Here is a tiny trained network, its code and every weight. The questions are about switching its units off for an input and a target symbol, where a switched-off unit gives its printed mean instead of its output.

import numpy as np


def w(rows, s, z=0):
    codes = np.array(rows[::2]) - 128.0
    scale = np.full(codes.shape[1], s)
    scale[-1] = z or s
    return codes * scale


def f(y):
    return np.maximum(y, 0)


def softmax(a):
    e = np.exp(a - a.max(-1, keepdims=True))
    return e / e.sum(-1, keepdims=True)


def log_softmax(a):
    a = a - a.max(-1, keepdims=True)
    return a - np.log(np.exp(a).sum(-1, keepdims=True))


def net(x, mask):
    ids = ['ΔΞΠΦαγεθμτψ'.index(c) for c in x.split()]
    T = len(ids)
    res = E[ids] + P[:T]
    r = res
    for j in range(2):
        rows = slice(2 * j, 2 * j + 2)
        q, k, v = (r @ M[0][rows].T for M in (Q, K, V))
        z = softmax(np.where(np.tri(T) > 0, q @ k.T / 2**0.5, -1e9)) @ v
        o = O[0][rows]
        res = res + np.where(mask[j], z, o[:, -1]) @ o[:, :-1]
    y = f(res @ A[0][:, :-1].T + A[0][:, -1])
    res = res + np.where(mask[2:10], y, B[0][:, -1]) @ B[0][:, :-1]
    return log_softmax(res[-1] @ U[:, :-1].T + U[:, -1])


Q, K, V, O, A, B = {}, {}, {}, {}, {}, {}
E = w([
[83,114,123,65],'Δ',
[141,104,191,67],'Ξ',
[76,3,210,64],'Π',
[104,66,117,201],'Φ',
[66,46,131,148],'α',
[151,64,179,140],'γ',
[183,152,131,200],'ε',
[182,86,183,218],'θ',
[182,159,163,124],'μ',
[191,157,190,59],'τ',
[35,228,163,122],'ψ',
],0.0052)
P = w([
[89,181,185,151],'0',
[150,21,204,97],'1',
[151,25,202,91],'2',
[144,13,218,97],'3',
[152,26,215,106],'4',
[160,25,227,124],'5',
[144,1,226,88],'6',
],0.0028)
Q[0] = w([
[108,115,224,167],'head 0',
[129,191,2,151],'head 0',
[149,67,210,136],'head 1',
[139,175,32,116],'head 1',
],0.043)
K[0] = w([
[5,217,122,145],'head 0',
[236,28,11,77],'head 0',
[51,196,189,185],'head 1',
[244,4,61,109],'head 1',
],0.026)
V[0] = w([
[94,248,88,24],'head 0',
[250,156,188,35],'head 0',
[45,41,148,26],'head 1',
[181,183,107,190],'head 1',
],0.021)
O[0] = w([
[71,162,33,192,1],'head 0',
[7,164,196,139,79],'head 0',
[178,143,139,249,178],'head 1',
[96,114,117,56,80],'head 1',
],0.018,0.0038)
A[0] = w([
[85,150,197,56,173],'neuron 0',
[93,117,254,158,157],'neuron 1',
[129,73,79,106,124],'neuron 2',
[186,205,113,149,87],'neuron 3',
[80,150,135,223,152],'neuron 4',
[151,118,115,54,33],'neuron 5',
[15,160,95,77,157],'neuron 6',
[84,182,164,150,4],'neuron 7',
],0.0094,0.0038)
B[0] = w([
[48,17,94,161,225],'neuron 0',
[139,241,231,96,248],'neuron 1',
[170,153,142,118,167],'neuron 2',
[103,91,89,179,173],'neuron 3',
[124,196,13,61,219],'neuron 4',
[122,201,41,86,194],'neuron 5',
[166,76,169,249,200],'neuron 6',
[83,157,94,61,154],'neuron 7',
],0.013,0.012)
U = w([
[99,63,165,218,111],'Δ',
[235,126,95,4,156],'Ξ',
[33,164,131,158,68],'Π',
[135,126,90,143,162],'Φ',
[124,143,38,146,203],'α',
[73,114,109,3,111],'γ',
[106,214,114,30,4],'ε',
[94,41,95,106,145],'θ',
[240,52,141,214,154],'μ',
[144,129,253,91,210],'τ',
[192,207,151,187,12],'ψ',
],0.0029,0.0037)

Each question gives the input, a string of symbols that net reads in full, and the target symbol t.
The units are the heads (2 rows each of Q, K, V and O) and the neurons (one row each of A and B). Each row of codes is followed by its name. A weight is (code - 128) times the scale printed after its matrix; where a second scale follows, it is the last column's (O, A, B and U).
mask holds one flag per unit, heads first, then neurons. A switched-off unit (its flag False) gives its mean, the last column of its rows in O or B, instead of its output. The means were averaged over made-up inputs and are rounded, as every weight is.
A unit's drop is (log p(t) with every unit on - log p(t) with that unit switched off) / (log p(t) with every unit on - log p(t) with every unit switched off).
The circuit of an input: a set's keep is (log p(t) with only the set's units on - log p(t) with every unit switched off) / (log p(t) with every unit on - log p(t) with every unit switched off). Starting from all 10 units, units are removed one at a time, each time the one whose removal leaves the highest keep (on an exact tie, the one counted first), for as long as the keep stays at least 0.8.
units of the circuit, in order: the units of the circuit, biggest drop first
top k neurons: the k neurons with the biggest drops, biggest first
which heads matter: for each layer, one digit per head in row order, 1 if its drop is at least 0.15 and else 0, layers parted by /
drop when u is switched off: that unit's drop, to one decimal
input ψ α α ε τ Δ Ξ, target α: units of the circuit, in order	(head 0)
input μ α θ τ Φ Φ Φ, target Δ: units of the circuit, in order	(head 1; head 0; neuron 6; neuron 0)
input ε Ξ γ Φ Φ μ, target θ: units of the circuit, in order	(head 1; neuron 0; neuron 1)
input ε Δ α ψ Φ γ, target α: units of the circuit, in order	(head 0; head 1; neuron 4)
input τ ε γ Π γ γ, target Π: which heads matter	10
input Φ α γ θ, target Ξ: which heads matter	11
input τ γ θ ε Π Π, target Π: which heads matter	10
input γ γ Π α θ, target τ: units of the circuit, in order	(head 0; neuron 1; neuron 4)
input Ξ μ γ γ γ Φ, target ε: top 2 neurons	(neuron 4; neuron 1)
input Π γ Π γ τ, target ψ: top 3 neurons	(neuron 1; neuron 0; neuron 4)
input θ γ Δ, target γ: units of the circuit, in order	(head 1; head 0; neuron 0; neuron 5)
input γ Φ Δ Φ Ξ Ξ ψ, target α: top 3 neurons	(neuron 4; neuron 1; neuron 3)
input μ α α Φ Δ, target Δ: top 4 neurons	(neuron 6; neuron 0; neuron 4; neuron 5)
input γ α ψ α ε Ξ Φ, target α: units of the circuit, in order	(head 0; neuron 4; head 1)
input ε Φ μ Φ α Ξ γ, target θ: top 3 neurons	(neuron 0; neuron 6; neuron 1)
input Π Ξ μ, target ψ: top 2 neurons	(neuron 1; neuron 0)
input τ Ξ α ε, target Π: top neuron	(neuron 6)
input Δ α τ, target α: units of the circuit, in order	(head 0; head 1; neuron 4)
input γ Φ α, target τ: top 2 neurons	(neuron 1; neuron 4)
input Ξ α γ γ Π Δ, target ε: top neuron	(neuron 4)
input γ Φ α Δ α Φ, target τ: top 3 neurons	(neuron 1; neuron 4; neuron 5)
input μ ε Π ε, target Δ: top 4 neurons	(neuron 6; neuron 0; neuron 4; neuron 5)
input α γ α α Δ, target μ: drop when head 1 is switched off	0.7
